Below is a small trained network, with its code and all its weights. Each question gives an input and a target symbol and asks what happens when units are switched off, that is, made to give their printed mean instead of their output.

import numpy as np


def w(rows, s, z=0):
    codes = np.array(rows[::2]) - 128.0
    scale = np.full(codes.shape[1], s)
    scale[-1] = z or s
    return codes * scale


def norm(h):
    return h / np.sqrt((h * h).mean(-1, keepdims=True) + 1e-5)


def f(y):
    return np.maximum(y, 0)


def softmax(a):
    e = np.exp(a - a.max(-1, keepdims=True))
    return e / e.sum(-1, keepdims=True)


def log_softmax(a):
    a = a - a.max(-1, keepdims=True)
    return a - np.log(np.exp(a).sum(-1, keepdims=True))


def net(x, mask):
    ids = ['αβγδεζηθλμξπτω'.index(c) for c in x.split()]
    T = len(ids)
    res = E[ids] + P[:T]
    r = norm(res)
    for j in range(3):
        rows = slice(3 * j, 3 * j + 3)
        q, k, v = (r @ M[0][rows].T for M in (Q, K, V))
        z = softmax(np.where(np.tri(T) > 0, q @ k.T / 3**0.5, -1e9)) @ v
        o = O[0][rows]
        res = res + np.where(mask[j], z, o[:, -1]) @ o[:, :-1]
    y = f(norm(res) @ A[0][:, :-1].T + A[0][:, -1])
    res = res + np.where(mask[3:7], y, B[0][:, -1]) @ B[0][:, :-1]
    return log_softmax(norm(res)[-1] @ U[:, :-1].T + U[:, -1])


Q, K, V, O, A, B = {}, {}, {}, {}, {}, {}
E = w([
[30,125,116,156],'α',
[99,140,94,108],'β',
[153,109,146,144],'γ',
[183,106,149,135],'δ',
[128,101,57,184],'ε',
[134,130,137,176],'ζ',
[184,84,131,153],'η',
[121,93,140,118],'θ',
[75,109,111,161],'λ',
[134,96,134,145],'μ',
[145,65,118,118],'ξ',
[78,163,98,90],'π',
[198,81,110,123],'τ',
[140,254,192,156],'ω',
],0.019)
P = w([
[128,145,128,112],'0',
[154,15,161,167],'1',
[134,171,126,105],'2',
[166,6,146,159],'3',
[136,174,125,105],'4',
[155,34,144,146],'5',
[138,175,124,104],'6',
[150,33,132,149],'7',
[137,175,124,104],'8',
[125,12,128,122],'9',
[139,177,122,105],'10',
[158,25,136,145],'11',
[140,175,120,106],'12',
[146,8,77,165],'13',
],0.012)
Q[0] = w([
[192,168,138,18],'H0',
[89,157,158,87],'H0',
[183,42,100,150],'H0',
[36,248,145,97],'H1',
[57,129,95,62],'H1',
[101,92,254,8],'H1',
[97,45,155,155],'H2',
[14,182,126,192],'H2',
[187,170,69,41],'H2',
],0.0093)
K[0] = w([
[135,62,205,93],'H0',
[78,135,166,169],'H0',
[192,139,52,175],'H0',
[23,109,161,149],'H1',
[92,103,77,86],'H1',
[65,104,164,7],'H1',
[41,191,126,113],'H2',
[57,86,133,196],'H2',
[165,102,179,153],'H2',
],0.011)
V[0] = w([
[204,181,92,91],'H0',
[153,102,125,146],'H0',
[113,64,204,132],'H0',
[156,156,70,82],'H1',
[102,111,150,2],'H1',
[42,125,90,118],'H1',
[151,145,179,242],'H2',
[219,86,180,101],'H2',
[123,106,87,200],'H2',
],0.0097)
O[0] = w([
[222,100,110,131,126],'H0',
[115,46,181,147,200],'H0',
[89,187,158,221,132],'H0',
[193,107,108,255,121],'H1',
[117,145,65,212,40],'H1',
[194,97,45,117,4],'H1',
[151,129,182,136,143],'H2',
[133,167,119,208,184],'H2',
[228,84,223,41,169],'H2',
],0.007,0.0043)
A[0] = w([
[94,46,186,149,255],'N0',
[118,174,137,157,135],'N1',
[155,130,66,146,42],'N2',
[71,3,144,163,31],'N3',
],0.012,0.0035)
B[0] = w([
[82,71,84,157,249],'N0',
[142,121,86,2,154],'N1',
[119,77,143,68,138],'N2',
[170,122,1,146,217],'N3',
],0.0091,0.011)
U = w([
[45,116,129,50,79],'α',
[156,179,80,59,132],'β',
[87,139,175,170,143],'γ',
[162,172,155,196,142],'δ',
[252,50,136,31,83],'ε',
[132,90,203,81,189],'ζ',
[156,87,194,183,55],'η',
[83,199,67,214,134],'θ',
[89,76,153,29,22],'λ',
[20,73,184,172,149],'μ',
[127,145,105,173,75],'ξ',
[140,200,66,83,152],'π',
[249,143,133,202,132],'τ',
[170,200,124,126,253],'ω',
],0.012,0.0053)

Each question gives the input, a string of symbols that net reads in full, and the target symbol t.
The units are the heads (3 rows each of Q, K, V and O) and the neurons (one row each of A and B). Each row of codes is followed by its name. A weight is (code - 128) times the scale printed after its matrix; where a second scale follows, it is the last column's (O, A, B and U).
mask holds one flag per unit, heads first, then neurons. A switched-off unit (its flag False) gives its mean, the last column of its rows in O or B, instead of its output. The means were averaged over made-up inputs and are rounded, as every weight is.
A unit's drop is (log p(t) with every unit on - log p(t) with that unit switched off) / (log p(t) with every unit on - log p(t) with every unit switched off).
The circuit of an input: a set's keep is (log p(t) with only the set's units on - log p(t) with every unit switched off) / (log p(t) with every unit on - log p(t) with every unit switched off). Starting from all 7 units, units are removed one at a time, each time the one whose removal leaves the highest keep (on an exact tie, the one counted first), for as long as the keep stays at least 0.8.
circuit, biggest first: the units of the circuit, biggest drop first
most important unit: the unit with the biggest drop
top k neurons: the k neurons with the biggest drops, biggest first
which heads matter: for each layer, one digit per head in row order, 1 if its drop is at least 0.15 and else 0, layers parted by /
drop of u: that unit's drop, to one decimal
input ε θ ε μ, target ε: most important unit	H2
input γ ε ε π, target ε: which heads matter	111
input γ ξ θ ε, target θ: which heads matter	001
input τ λ ε ζ, target ε: which heads matter	101
input λ τ ε β, target ε: which heads matter	101
input ζ ξ θ λ τ μ μ μ ω θ τ, target τ: top 3 neurons	(N0, N3, N1)
input ξ μ ζ μ τ, target τ: circuit, biggest first	(H2, N0, H1)
input θ τ ε, target ε: which heads matter	000
input μ ω δ α μ, target μ: which heads matter	010
input ζ ε λ ω β ζ ε ζ, target ε: which heads matter	110
input ζ θ θ μ θ μ, target θ: which heads matter	001
input μ ω ε ε δ ε θ ε α θ α μ ζ, target ζ: which heads matter	000
input γ τ ω δ θ α ζ, target ζ: which heads matter	010
input ε ω μ, target μ: most important unit	N0
input μ θ θ μ, target θ: drop of H2	0.2
input β θ θ, target θ: drop of H2	0.0
input τ θ θ ε θ π, target θ: drop of H1	0.2
